[[37.4 45.6 28.9]
 [19.0 35.9 18.7]
 [48.8 52.5 31.3]
 [46.0 46.6 27.7]
 [42.0 41.6 25.1]]
|
[[28.9 45.6 37.4]
 [18.7 35.9 19.0]
 [31.3 52.5 48.8]
 [27.7 46.6 46.0]
 [25.1 41.6 42.0]]

[[  4.3 -32.4 -10.4  13.2  12.6  39.5  11.4  -1.7   7.3   4.1 -18.0]
 [ 41.5  -4.0 -15.3 -23.8  34.3   9.6   8.0  -6.1   3.3  -4.0  27.9]
 [ -9.8  21.6  32.8  -0.3  29.3  11.5  24.8  38.2 -11.7  17.8 -18.2]
 [  3.8  -7.2   7.7  18.8  14.2  -8.1 -47.3  21.5   1.4 -28.0   5.8]
 [-18.2   0.9 -12.3   9.8 -12.3 -26.4 -25.8 -22.0 -22.7 -34.0 -26.9]
 [-15.2  10.0  -1.0  29.8   3.2   8.2  24.7  15.4   2.4  18.4  33.0]
 [ 31.6  -2.2 -21.2  -5.9 -30.2  54.4   1.0  -8.9  -0.8 -11.5  36.6]
 [ 23.6   3.0  -1.1  15.5  -9.2 -19.1 -23.8  19.0 -16.2  -6.3 -27.9]]
|
[[-18.0   4.1   7.3  -1.7  11.4  39.5  12.6  13.2 -10.4 -32.4   4.3]
 [ 27.9  -4.0   3.3  -6.1   8.0   9.6  34.3 -23.8 -15.3  -4.0  41.5]
 [-18.2  17.8 -11.7  38.2  24.8  11.5  29.3  -0.3  32.8  21.6  -9.8]
 [  5.8 -28.0   1.4  21.5 -47.3  -8.1  14.2  18.8   7.7  -7.2   3.8]
 [-26.9 -34.0 -22.7 -22.0 -25.8 -26.4 -12.3   9.8 -12.3   0.9 -18.2]
 [ 33.0  18.4   2.4  15.4  24.7   8.2   3.2  29.8  -1.0  10.0 -15.2]
 [ 36.6 -11.5  -0.8  -8.9   1.0  54.4 -30.2  -5.9 -21.2  -2.2  31.6]
 [-27.9  -6.3 -16.2  19.0 -23.8 -19.1  -9.2  15.5  -1.1   3.0  23.6]]

[[  5.4 -10.9 -11.0  -2.8 -22.4  -5.7]
 [  0.3   3.5 -12.9  -0.6 -20.0  -8.2]
 [ -5.7 -18.6  10.6   3.6   5.4   6.3]
 [  2.2   2.5  11.2   0.5  20.7   7.8]
 [-13.4 -24.6  30.0   4.1  -3.9  16.5]
 [ 11.9  -0.6 -22.8  -4.8  -9.3 -11.4]
 [  2.9   3.7  -5.0  -5.2  30.7  -0.2]
 [-28.4 -27.0  20.0   6.9 -15.5   8.2]
 [ -5.7 -13.5  19.1  -1.2   3.2  11.6]
 [ -4.6  -7.2  30.0   4.5 -17.3  16.0]
 [-13.7 -40.7  10.6  -0.8 -12.7   6.2]
 [-24.5 -44.4   8.9   2.4   1.3   4.3]]
|
[[ -5.7 -22.4  -2.8 -11.0 -10.9   5.4]
 [ -8.2 -20.0  -0.6 -12.9   3.5   0.3]
 [  6.3   5.4   3.6  10.6 -18.6  -5.7]
 [  7.8  20.7   0.5  11.2   2.5   2.2]
 [ 16.5  -3.9   4.1  30.0 -24.6 -13.4]
 [-11.4  -9.3  -4.8 -22.8  -0.6  11.9]
 [ -0.2  30.7  -5.2  -5.0   3.7   2.9]
 [  8.2 -15.5   6.9  20.0 -27.0 -28.4]
 [ 11.6   3.2  -1.2  19.1 -13.5  -5.7]
 [ 16.0 -17.3   4.5  30.0  -7.2  -4.6]
 [  6.2 -12.7  -0.8  10.6 -40.7 -13.7]
 [  4.3   1.3   2.4   8.9 -44.4 -24.5]]

[[-41.8 -10.4 -23.3]
 [ 29.8  23.8  -2.9]]
|
[[-23.3 -10.4 -41.8]
 [ -2.9  23.8  29.8]]

[[-18.3 -46.6  -5.6  -4.9]
 [-15.7  11.7   2.1   5.7]
 [-26.8 -40.4  53.5  10.6]
 [ 13.9  47.8   2.5  -3.9]]
|
[[ -4.9  -5.6 -46.6 -18.3]
 [  5.7   2.1  11.7 -15.7]
 [ 10.6  53.5 -40.4 -26.8]
 [ -3.9   2.5  47.8  13.9]]

[[-28.7   6.7  16.9  12.5 -21.1   1.7]
 [  3.6 -10.4  -7.4 -43.1 -19.5   5.2]
 [-21.4   9.2 -26.8 -17.1  17.2 -11.4]
 [-10.5  -8.7 -11.6 -36.8 -23.2  -3.6]]
|
[[  1.7 -21.1  12.5  16.9   6.7 -28.7]
 [  5.2 -19.5 -43.1  -7.4 -10.4   3.6]
 [-11.4  17.2 -17.1 -26.8   9.2 -21.4]
 [ -3.6 -23.2 -36.8 -11.6  -8.7 -10.5]]
